Below is a small trained network, with its code and all its weights. Each question gives an input and a class and asks what happens when units are switched off, that is, made to give their printed mean instead of their output.

import numpy as np


def w(rows, s, z=0):
    codes = np.array(rows[::2]) - 128.0
    scale = np.full(codes.shape[1], s)
    scale[-1] = z or s
    return codes * scale


def norm(h):
    return h / np.sqrt((h * h).mean(-1, keepdims=True) + 1e-5)


def f(y):
    return y / 2 * (1 + np.tanh(0.7978845608 * (y + 0.044715 * y**3)))


def log_softmax(a):
    a = a - a.max(-1, keepdims=True)
    return a - np.log(np.exp(a).sum(-1, keepdims=True))


def net(x, mask):
    res = np.array(x, float).reshape(1, 8) / 4 @ E
    u = 0
    for l in range(2):
        y = f(norm(res) @ A[l][:, :-1].T + A[l][:, -1])
        res = res + np.where(mask[u : u + 3], y, B[l][:, -1]) @ B[l][:, :-1]
        u += 3
    return log_softmax(norm(res)[-1] @ U[:, :-1].T + U[:, -1])


A, B = {}, {}
E = w([
[134,126,130,124,127,124,122,124,132],'x0',
[85,153,122,78,92,250,46,204,254],'x1',
[91,252,117,163,134,148,86,48,128],'x2',
[137,131,122,128,123,126,129,132,131],'x3',
[110,128,125,119,133,129,133,128,120],'x4',
[143,129,125,171,239,192,202,73,169],'x5',
[124,130,154,126,126,128,127,130,127],'x6',
[125,126,131,140,128,127,122,126,127],'x7',
],0.0041)
A[0] = w([
[126,193,109,151,91,58,148,93,66,4],'0.n1',
[141,244,130,138,122,105,99,63,96,10],'0.n2',
[109,145,126,121,63,45,80,127,80,7],'0.n3',
],0.011,0.0037)
B[0] = w([
[152,139,159,40,166,150,32,112,154,241],'0.n1',
[2,85,111,221,144,72,162,96,166,254],'0.n2',
[206,172,106,151,62,149,206,172,59,252],'0.n3',
],0.0083,0.0063)
A[1] = w([
[158,1,131,114,141,83,166,157,107,3],'1.n1',
[182,70,151,97,201,65,140,81,73,92],'1.n2',
[166,134,121,148,227,150,205,72,113,2],'1.n3',
],0.017,0.00098)
B[1] = w([
[47,152,120,203,178,66,148,35,118,233],'1.n1',
[94,144,127,77,127,254,77,199,243,244],'1.n2',
[222,109,131,100,68,73,143,153,29,254],'1.n3',
],0.0081,0.0096)
U = w([
[1,120,119,222,205,53,168,29,152,254],'0',
[131,137,147,41,149,227,58,182,227,94],'1',
[239,135,120,116,51,85,189,174,18,19],'2',
],0.0059,0.00057)

Each question gives the input, the list of numbers given to net, and the class t.
The units are the neurons (one row each of A and B). Each row of codes is followed by its name. A weight is (code - 128) times the scale printed after its matrix; where a second scale follows, it is the last column's (A, B and U).
mask holds one flag per neuron, layer by layer. A switched-off neuron (its flag False) gives its mean, the last column of its row in B, instead of its output. The means were averaged over made-up inputs and are rounded, as every weight is.
A unit's drop is (log p(t) with every unit on - log p(t) with that unit switched off) / (log p(t) with every unit on - log p(t) with every unit switched off).
unit that matters most: the unit with the biggest drop
top k neurons: the k neurons with the biggest drops, biggest first
k most important neurons of layer l: the k neurons of layer l with the biggest drops, biggest first
drop of u: that unit's drop, to one decimal
input [-1,5,7,-4,0,4,8,-7], class 0: top neuron -> 1.n2
input [-6,5,-5,-7,0,6,7,-8], class 2: top 2 neurons -> 0.n2, 1.n2
input [3,-6,-5,-5,8,6,-2,4], class 1: top 3 neurons -> 0.n2, 1.n2, 0.n3
input [3,7,8,-4,5,4,5,-7], class 0: top 2 neurons -> 1.n2, 0.n1
input [1,4,4,-2,1,0,-2,3], class 0: top 2 neurons -> 1.n2, 0.n1
input [7,-4,3,4,3,-1,-3,-4], class 1: 2 most important neurons of layer 1 -> 1.n1, 1.n2
input [4,0,-3,7,6,6,4,-8], class 2: top 2 neurons -> 1.n3, 0.n1
input [0,-3,-7,-6,6,0,7,2], class 0: top 2 neurons -> 1.n1, 0.n1
input [-5,2,6,1,2,8,3,-7], class 2: top 2 neurons -> 1.n3, 1.n1
input [5,5,-5,4,0,1,-3,6], class 0: top 2 neurons -> 0.n1, 1.n2
input [2,-8,7,0,7,-6,5,2], class 1: top 2 neurons -> 0.n1, 1.n1
input [0,2,8,-2,-3,-6,-1,-4], class 0: top 3 neurons -> 0.n2, 1.n3, 1.n2
input [4,5,4,-1,-3,-7,-8,0], class 2: 2 most important neurons of layer 1 -> 1.n2, 1.n1
input [-5,1,-7,-4,-1,2,-6,2], class 0: unit that matters most -> 1.n1
input [-6,-4,5,-1,5,6,-8,4], class 2: top 2 neurons -> 1.n3, 1.n1
input [4,6,-8,2,3,-2,0,5], class 0: 2 most important neurons of layer 1 -> 1.n1, 1.n2
input [-5,6,6,-2,3,-4,-4,-1], class 0: 2 most important neurons of layer 0 -> 0.n1, 0.n3
input [-8,-1,6,-3,3,7,3,3], class 2: 2 most important neurons of layer 1 -> 1.n3, 1.n1
input [2,-3,-2,2,-6,2,-3,-2], class 1: 2 most important neurons of layer 0 -> 0.n2, 0.n3
input [-2,-5,2,-1,8,-1,-4,-1], class 1: unit that matters most -> 0.n1
input [-7,6,2,-3,-6,-8,4,2], class 2: 2 most important neurons of layer 0 -> 0.n1, 0.n3
input [6,-8,-6,-1,-1,-3,2,-1], class 1: 2 most important neurons of layer 0 -> 0.n2, 0.n1
input [-1,-4,2,-4,0,-1,2,7], class 1: drop of 0.n1 -> 1.1
